Here is a tiny trained network, its code and every weight. The questions are about switching its units off for an input and a class, where a switched-off unit gives its printed mean instead of its output.

import numpy as np


def w(rows, s, z=0):
    codes = np.array(rows[::2]) - 128.0
    scale = np.full(codes.shape[1], s)
    scale[-1] = z or s
    return codes * scale


def f(y):
    return np.maximum(y, 0)


def log_softmax(a):
    a = a - a.max(-1, keepdims=True)
    return a - np.log(np.exp(a).sum(-1, keepdims=True))


def net(x, mask):
    res = np.array(x, float).reshape(1, 6) / 4 @ E
    y = f(res @ A[0][:, :-1].T + A[0][:, -1])
    res = res + np.where(mask, y, B[0][:, -1]) @ B[0][:, :-1]
    return log_softmax(res[-1] @ U[:, :-1].T + U[:, -1])


A, B = {}, {}
E = w([
[140,149,103,193,130],'x0',
[142,22,35,108,204],'x1',
[71,119,43,80,30],'x2',
[2,192,73,144,154],'x3',
[61,150,194,86,134],'x4',
[69,17,202,182,81],'x5',
],0.0084)
A[0] = w([
[161,172,23,106,89,170],'n1',
[165,86,110,180,140,112],'n2',
[145,122,54,79,120,68],'n3',
[64,50,130,129,59,115],'n4',
[167,169,187,74,128,171],'n5',
[66,206,96,124,169,127],'n6',
[142,130,9,90,92,145],'n7',
[77,178,98,173,130,133],'n8',
[109,51,76,142,123,72],'n9',
[108,92,174,149,14,198],'n10',
[171,175,201,112,70,205],'n11',
[80,115,140,88,59,82],'n12',
[183,207,109,139,48,201],'n13',
[152,52,112,153,172,124],'n14',
[134,177,130,190,102,171],'n15',
[182,167,143,115,154,64],'n16',
[67,139,154,119,70,132],'n17',
[90,85,96,137,69,153],'n18',
[173,127,140,95,240,166],'n19',
[166,205,210,110,90,160],'n20',
[186,126,116,243,119,71],'n21',
[157,230,166,165,128,253],'n22',
[43,143,105,96,233,82],'n23',
[147,76,138,56,130,135],'n24',
[127,88,175,156,170,49],'n25',
[141,152,147,133,28,59],'n26',
[173,90,118,145,139,199],'n27',
[137,135,105,146,94,27],'n28',
],0.012,0.0043)
B[0] = w([
[204,247,42,25,123,237],'n1',
[176,142,169,154,182,184],'n2',
[151,164,65,90,227,185],'n3',
[8,122,176,123,199,232],'n4',
[75,175,135,163,195,202],'n5',
[149,158,141,121,135,223],'n6',
[168,191,59,41,154,235],'n7',
[160,226,54,203,107,205],'n8',
[56,119,175,59,240,196],'n9',
[74,160,147,211,214,255],'n10',
[135,178,184,118,242,240],'n11',
[56,122,65,216,112,198],'n12',
[172,218,126,109,185,233],'n13',
[189,94,190,156,196,205],'n14',
[191,225,125,136,110,195],'n15',
[110,204,169,74,197,169],'n16',
[84,116,97,211,127,215],'n17',
[61,162,107,87,169,207],'n18',
[118,55,148,231,157,211],'n19',
[71,198,216,11,205,241],'n20',
[223,178,152,167,63,195],'n21',
[135,247,125,2,202,252],'n22',
[210,176,149,160,96,213],'n23',
[116,157,62,188,145,179],'n24',
[185,153,174,167,94,172],'n25',
[116,206,155,30,214,194],'n26',
[156,107,183,170,173,194],'n27',
[164,189,139,111,149,139],'n28',
],0.0078,0.01)
U = w([
[144,163,127,102,135,145],'0',
[180,120,94,105,144,128],'1',
[112,154,226,81,156,116],'2',
[85,123,111,153,110,185],'3',
[173,64,118,30,44,2],'4',
[199,229,81,101,107,112],'5',
[172,64,107,40,4,2],'6',
[196,106,178,172,94,102],'7',
],0.014,0.009)

Each question gives the input, the list of numbers given to net, and the class t.
The units are the neurons (one row each of A and B). Each row of codes is followed by its name. A weight is (code - 128) times the scale printed after its matrix; where a second scale follows, it is the last column's (A, B and U).
mask holds one flag per neuron, in row order. A switched-off neuron (its flag False) gives its mean, the last column of its row in B, instead of its output. The means were averaged over made-up inputs and are rounded, as every weight is.
A unit's drop is (log p(t) with every unit on - log p(t) with that unit switched off) / (log p(t) with every unit on - log p(t) with every unit switched off).
most important unit: the unit with the biggest drop
k most important neurons: the k neurons with the biggest drops, biggest first
drop when u is switched off: that unit's drop, to one decimal
input [-8,6,6,4,-4,3], class 0: 2 most important neurons => n4, n9
input [0,-3,4,-6,5,-4], class 2: most important unit => n20
input [1,-4,-7,-2,-8,1], class 2: 2 most important neurons => n1, n8
input [6,8,6,-7,1,3], class 2: 2 most important neurons => n9, n4
input [-6,7,8,0,-1,7], class 3: 3 most important neurons => n12, n20, n24
input [-4,-3,1,-2,3,-5], class 2: 2 most important neurons => n20, n8
input [2,3,1,7,-3,7], class 3: 2 most important neurons => n20, n22
input [-3,5,3,4,-8,4], class 0: 4 most important neurons => n20, n7, n11, n1
input [6,6,-5,2,6,5], class 7: 2 most important neurons => n20, n22
input [-1,-1,8,-4,2,4], class 3: 2 most important neurons => n12, n20
input [-2,2,-3,-7,1,-8], class 2: 2 most important neurons => n19, n8
input [4,-1,-3,-3,-7,8], class 7: 3 most important neurons => n21, n20, n22
input [-3,5,5,-7,-5,0], class 1: drop when n13 is switched off => 0.1
input [-6,4,2,8,-2,5], class 3: drop when n20 is switched off => 0.2
input [2,-7,-6,8,8,-2], class 5: most important unit => n8
input [0,-5,-1,-5,-4,-3], class 2: drop when n8 is switched off => 0.3
